Below is a small trained network, with its code and all its weights. Each question gives an input and a class and asks what happens when units are switched off, that is, made to give their printed mean instead of their output.

import numpy as np


def w(rows, s, z=0):
    codes = np.array(rows[::2]) - 128.0
    scale = np.full(codes.shape[1], s)
    scale[-1] = z or s
    return codes * scale


def norm(h):
    return h / np.sqrt((h * h).mean(-1, keepdims=True) + 1e-5)


def f(y):
    return y / 2 * (1 + np.tanh(0.7978845608 * (y + 0.044715 * y**3)))


def log_softmax(a):
    a = a - a.max(-1, keepdims=True)
    return a - np.log(np.exp(a).sum(-1, keepdims=True))


def net(x, mask):
    res = np.array(x, float).reshape(1, 6) / 4 @ E
    u = 0
    for l in range(4):
        y = f(norm(res) @ A[l][:, :-1].T + A[l][:, -1])
        res = res + np.where(mask[u : u + 3], y, B[l][:, -1]) @ B[l][:, :-1]
        u += 3
    return log_softmax(norm(res)[-1] @ U[:, :-1].T + U[:, -1])


A, B = {}, {}
E = w([
[129,127,130,127,129,129,127,128,128,129,131],'x0',
[122,180,152,191,100,85,103,169,65,39,175],'x1',
[128,129,129,127,127,128,128,128,129,128,129],'x2',
[108,159,130,160,252,79,135,171,148,73,124],'x3',
[130,127,124,130,129,126,127,125,127,131,129],'x4',
[229,205,121,81,135,63,5,73,134,58,72],'x5',
],0.0024)
A[0] = w([
[118,116,129,123,5,158,145,119,109,153,134,179],'0.n1',
[157,129,125,103,24,134,98,98,115,138,122,23],'0.n2',
[119,144,130,174,71,119,125,152,85,76,144,247],'0.n3',
],0.013,0.0014)
B[0] = w([
[221,114,96,77,173,56,42,57,152,192,123,254],'0.n1',
[18,133,150,195,105,194,234,217,116,72,126,217],'0.n2',
[159,122,185,122,142,81,80,126,78,153,253,211],'0.n3',
],0.0038,0.011)
A[1] = w([
[133,160,95,94,146,142,131,108,172,78,2,3],'1.n1',
[40,110,106,152,120,210,243,173,170,119,38,72],'1.n2',
[36,127,148,167,95,182,225,190,82,96,196,79],'1.n3',
],0.0088,0.00067)
B[1] = w([
[175,74,137,120,116,81,98,105,111,229,204,175],'1.n1',
[136,176,61,3,178,129,126,19,91,64,122,250],'1.n2',
[97,98,204,191,112,138,135,196,135,148,135,255],'1.n3',
],0.0057,0.0085)
A[2] = w([
[186,195,150,168,116,82,37,148,124,42,104,81],'2.n1',
[168,218,77,126,102,93,108,117,74,26,189,3],'2.n2',
[50,113,253,242,56,134,153,255,96,105,156,117],'2.n3',
],0.0071,0.00033)
B[2] = w([
[94,116,97,79,114,177,181,76,108,140,135,160],'2.n1',
[106,122,141,35,206,131,148,97,138,102,58,188],'2.n2',
[113,146,124,237,51,189,150,218,203,92,2,254],'2.n3',
],0.0044,0.0077)
A[3] = w([
[163,112,30,86,137,124,141,76,197,178,11,20],'3.n1',
[89,125,186,97,153,118,136,139,87,99,161,102],'3.n2',
[133,206,117,51,154,115,117,78,83,2,104,2],'3.n3',
],0.0094,0.00035)
B[3] = w([
[61,181,192,244,71,175,170,252,125,9,88,224],'3.n1',
[170,111,3,114,107,124,142,76,195,189,36,169],'3.n2',
[41,122,26,48,147,232,199,38,131,124,92,244],'3.n3',
],0.0036,0.011)
U = w([
[107,139,187,254,65,153,143,243,163,96,92,182],'0',
[70,141,42,25,166,188,191,35,123,97,89,196],'1',
[228,100,143,105,150,17,56,94,108,214,229,2],'2',
],0.0053,0.00036)

Each question gives the input, the list of numbers given to net, and the class t.
The units are the neurons (one row each of A and B). Each row of codes is followed by its name. A weight is (code - 128) times the scale printed after its matrix; where a second scale follows, it is the last column's (A, B and U).
mask holds one flag per neuron, layer by layer. A switched-off neuron (its flag False) gives its mean, the last column of its row in B, instead of its output. The means were averaged over made-up inputs and are rounded, as every weight is.
A unit's drop is (log p(t) with every unit on - log p(t) with that unit switched off) / (log p(t) with every unit on - log p(t) with every unit switched off).
The circuit of an input: a set's keep is (log p(t) with only the set's units on - log p(t) with every unit switched off) / (log p(t) with every unit on - log p(t) with every unit switched off). Starting from all 12 units, units are removed one at a time, each time the one whose removal leaves the highest keep (on an exact tie, the one counted first), for as long as the keep stays at least 0.8.
circuit, biggest first: the units of the circuit, biggest drop first
top k neurons: the k neurons with the biggest drops, biggest first
top k neurons in layer l: the k neurons of layer l with the biggest drops, biggest first
drop when u is switched off: that unit's drop, to one decimal
input [-2,3,0,-8,5,7], class 0: circuit, biggest first -> [0.n2]
input [-1,1,-3,-7,8,-8], class 2: top 3 neurons -> [0.n1; 2.n3; 2.n2]
input [0,2,3,3,-2,0], class 0: top 3 neurons -> [0.n1; 1.n2; 2.n3]
input [2,-8,-5,4,5,5], class 2: top 2 neurons -> [1.n1; 0.n2]
input [7,-7,0,4,-2,5], class 2: top 3 neurons -> [1.n1; 0.n3; 0.n2]
input [-3,-1,8,-5,-2,-5], class 0: top 4 neurons -> [0.n1; 3.n1; 0.n3; 1.n2]
input [-4,1,3,0,6,-8], class 2: top 2 neurons in layer 3 -> [3.n3; 3.n1]
input [7,-1,1,-8,4,-3], class 0: top 2 neurons -> [0.n1; 0.n3]
input [-6,3,-1,-1,-1,-8], class 2: top 2 neurons -> [0.n2; 1.n2]
input [-1,3,-5,-5,-6,-7], class 2: top 2 neurons -> [0.n1; 1.n2]
input [-2,-7,4,8,-4,8], class 2: top 3 neurons -> [1.n1; 0.n3; 2.n3]
input [-8,-4,6,-2,2,-8], class 0: top 4 neurons -> [0.n3; 3.n1; 0.n2; 1.n2]
input [1,5,4,0,5,4], class 0: top 2 neurons -> [0.n1; 1.n2]
input [-5,7,-5,-8,8,-6], class 2: circuit, biggest first -> [0.n1]
input [7,-3,0,3,-6,8], class 2: top 2 neurons -> [1.n1; 0.n3]
input [1,-8,-1,0,-5,-5], class 0: top 2 neurons -> [0.n2; 3.n1]
input [4,-4,0,-2,3,0], class 0: top 3 neurons -> [0.n1; 0.n3; 1.n2]
input [5,3,6,6,1,-4], class 0: drop when 2.n1 is switched off -> 0.0
input [5,-5,7,-3,6,-2], class 0: drop when 3.n1 is switched off -> 0.7
input [7,-3,2,5,-1,5], class 2: drop when 0.n2 is switched off -> 0.8
input [-5,4,-2,-1,3,7], class 0: top neuron in layer 0 -> [0.n1]
